Below is a small trained network, with its code and all its weights. Each question gives an input and a target symbol and asks what happens when units are switched off, that is, made to give their printed mean instead of their output.

import numpy as np


def w(rows, s, z=0):
    codes = np.array(rows[::2]) - 128.0
    scale = np.full(codes.shape[1], s)
    scale[-1] = z or s
    return codes * scale


def softmax(a):
    e = np.exp(a - a.max(-1, keepdims=True))
    return e / e.sum(-1, keepdims=True)


def log_softmax(a):
    a = a - a.max(-1, keepdims=True)
    return a - np.log(np.exp(a).sum(-1, keepdims=True))


def net(x, mask):
    ids = ['αγζθμξστ'.index(c) for c in x.split()]
    T = len(ids)
    res = E[ids] + P[:T]
    u = 0
    for l in range(3):
        r = res
        for j in range(3):
            rows = slice(2 * j, 2 * j + 2)
            q, k, v = (r @ M[l][rows].T for M in (Q, K, V))
            z = softmax(np.where(np.tri(T) > 0, q @ k.T / 2**0.5, -1e9)) @ v
            o = O[l][rows]
            res = res + np.where(mask[u + j], z, o[:, -1]) @ o[:, :-1]
        u += 3
    return log_softmax(res[-1] @ U[:, :-1].T + U[:, -1])


Q, K, V, O = {}, {}, {}, {}
E = w([
[94,69,47,121],'α',
[186,105,76,104],'γ',
[33,109,119,31],'ζ',
[137,128,129,20],'θ',
[58,108,148,186],'μ',
[176,131,237,229],'ξ',
[158,35,113,254],'σ',
[106,164,216,79],'τ',
],0.006)
P = w([
[135,191,98,131],'0',
[138,32,207,79],'1',
[53,144,150,168],'2',
[131,59,55,139],'3',
[163,48,230,68],'4',
[47,128,188,184],'5',
[141,50,65,139],'6',
[190,59,247,67],'7',
],0.013)
Q[0] = w([
[64,164,127,244],'0.h0',
[143,10,253,109],'0.h0',
[49,209,77,13],'0.h1',
[110,95,80,246],'0.h1',
[148,127,188,183],'0.h2',
[208,92,85,134],'0.h2',
],0.0067)
K[0] = w([
[66,107,220,172],'0.h0',
[150,255,115,145],'0.h0',
[126,225,68,86],'0.h1',
[214,95,116,169],'0.h1',
[111,181,123,106],'0.h2',
[154,119,60,152],'0.h2',
],0.0081)
V[0] = w([
[61,82,165,185],'0.h0',
[236,184,74,114],'0.h0',
[62,65,206,67],'0.h1',
[141,205,123,253],'0.h1',
[127,231,220,87],'0.h2',
[212,76,166,109],'0.h2',
],0.0083)
O[0] = w([
[20,94,94,146,159],'0.h0',
[254,134,157,154,87],'0.h0',
[94,87,151,44,254],'0.h1',
[97,145,149,216,35],'0.h1',
[82,245,227,135,92],'0.h2',
[188,49,196,104,138],'0.h2',
],0.0078,0.0045)
Q[1] = w([
[2,121,76,127],'1.h0',
[154,116,105,217],'1.h0',
[134,94,83,169],'1.h1',
[119,54,106,152],'1.h1',
[192,122,200,70],'1.h2',
[89,107,68,116],'1.h2',
],0.0086)
K[1] = w([
[77,70,149,31],'1.h0',
[1,215,48,99],'1.h0',
[115,39,87,102],'1.h1',
[184,51,140,88],'1.h1',
[175,233,131,220],'1.h2',
[60,72,103,107],'1.h2',
],0.0067)
V[1] = w([
[69,148,166,121],'1.h0',
[66,215,95,189],'1.h0',
[174,101,222,38],'1.h1',
[192,77,149,80],'1.h1',
[134,103,211,254],'1.h2',
[177,182,216,250],'1.h2',
],0.0059)
O[1] = w([
[101,72,163,84,122],'1.h0',
[17,88,141,171,2],'1.h0',
[97,209,207,33,221],'1.h1',
[116,190,137,48,195],'1.h1',
[95,2,122,198,123],'1.h2',
[161,14,184,230,118],'1.h2',
],0.0054,0.007)
Q[2] = w([
[119,254,93,35],'2.h0',
[84,156,217,99],'2.h0',
[151,138,148,116],'2.h1',
[182,170,48,89],'2.h1',
[237,105,218,116],'2.h2',
[87,122,229,151],'2.h2',
],0.0067)
K[2] = w([
[144,80,120,2],'2.h0',
[177,37,247,155],'2.h0',
[99,138,151,131],'2.h1',
[75,165,47,144],'2.h1',
[128,208,121,215],'2.h2',
[151,112,188,199],'2.h2',
],0.0083)
V[2] = w([
[135,82,163,78],'2.h0',
[121,156,87,155],'2.h0',
[116,143,102,79],'2.h1',
[144,95,178,83],'2.h1',
[1,167,153,145],'2.h2',
[122,116,204,65],'2.h2',
],0.011)
O[2] = w([
[99,127,173,212,255],'2.h0',
[178,147,82,62,31],'2.h0',
[79,121,118,181,153],'2.h1',
[142,192,11,157,236],'2.h1',
[99,118,230,1,81],'2.h2',
[246,89,172,143,116],'2.h2',
],0.0076,0.0066)
U = w([
[73,168,60,122,2],'α',
[196,133,79,134,158],'γ',
[112,209,132,66,139],'ζ',
[229,144,154,101,190],'θ',
[29,143,139,155,166],'μ',
[155,83,169,187,226],'ξ',
[124,1,106,147,10],'σ',
[136,134,207,105,63],'τ',
],0.0087,0.0033)

Each question gives the input, a string of symbols that net reads in full, and the target symbol t.
The units are the heads (2 rows each of Q, K, V and O). Each row of codes is followed by its name. A weight is (code - 128) times the scale printed after its matrix; where a second scale follows, it is the last column's (O and U).
mask holds one flag per head, layer by layer. A switched-off head (its flag False) gives its mean, the last column of its rows in O, instead of its output. The means were averaged over made-up inputs and are rounded, as every weight is.
A unit's drop is (log p(t) with every unit on - log p(t) with that unit switched off) / (log p(t) with every unit on - log p(t) with every unit switched off).
The circuit of an input: a set's keep is (log p(t) with only the set's units on - log p(t) with every unit switched off) / (log p(t) with every unit on - log p(t) with every unit switched off). Starting from all 9 units, units are removed one at a time, each time the one whose removal leaves the highest keep (on an exact tie, the one counted first), for as long as the keep stays at least 0.8.
circuit, biggest first: the units of the circuit, biggest drop first
most important unit: the unit with the biggest drop
heads that matter: for each layer, one digit per head in row order, 1 if its drop is at least 0.15 and else 0, layers parted by /
drop when u is switched off: that unit's drop, to one decimal
input σ γ ξ γ θ, target α: heads that matter	010 / 011 / 111
input θ μ σ τ ζ μ ξ α, target ξ: heads that matter	110 / 011 / 100
input γ μ θ σ ξ ζ, target ξ: heads that matter	010 / 000 / 101
input γ θ θ α μ σ α γ, target γ: heads that matter	110 / 001 / 111
input ζ θ ζ μ μ γ θ θ, target τ: heads that matter	001 / 100 / 101
input σ σ γ γ σ τ, target ξ: circuit, biggest first	(0.h0, 2.h2, 2.h0, 0.h1)
input α γ μ μ θ ζ α ζ, target μ: circuit, biggest first	(0.h1, 2.h2, 1.h1, 2.h0)
input γ ξ α, target ξ: circuit, biggest first	(2.h2, 2.h0, 0.h1)
input μ ξ γ μ θ α θ ξ, target ζ: most important unit	2.h2
input τ ζ μ σ ζ, target θ: circuit, biggest first	(0.h0, 2.h2)
input α γ τ μ σ, target μ: heads that matter	011 / 010 / 101
input γ α γ ξ ζ γ γ θ, target γ: circuit, biggest first	(0.h0, 0.h1, 2.h2, 1.h1)
input θ α τ, target ξ: circuit, biggest first	(2.h2, 2.h0, 0.h0)
input α μ α θ ζ, target μ: circuit, biggest first	(2.h2, 0.h1, 1.h1, 2.h0)
input σ ζ α γ γ μ α ξ, target α: heads that matter	010 / 011 / 111
input α γ μ, target ξ: circuit, biggest first	(2.h2, 2.h0)
input τ α σ γ α, target θ: circuit, biggest first	(0.h0, 2.h2)
input μ ξ σ, target ξ: circuit, biggest first	(2.h2, 0.h0, 0.h1)
input ξ σ α σ ξ μ, target ξ: circuit, biggest first	(2.h2)
input τ μ γ σ μ γ α, target α: most important unit	1.h2
input ζ σ γ, target ξ: circuit, biggest first	(2.h2, 2.h0, 0.h1)
input θ γ μ γ μ σ ξ ξ, target ξ: circuit, biggest first	(0.h0, 2.h0, 0.h1, 2.h2)
input μ μ τ σ μ, target ζ: heads that matter	011 / 111 / 101
input τ γ σ μ σ ζ ζ, target ζ: heads that matter	101 / 111 / 000
input μ ζ θ σ τ, target ζ: heads that matter	011 / 111 / 111
input α σ γ σ θ μ ζ μ, target μ: drop when 2.h0 is switched off	0.3
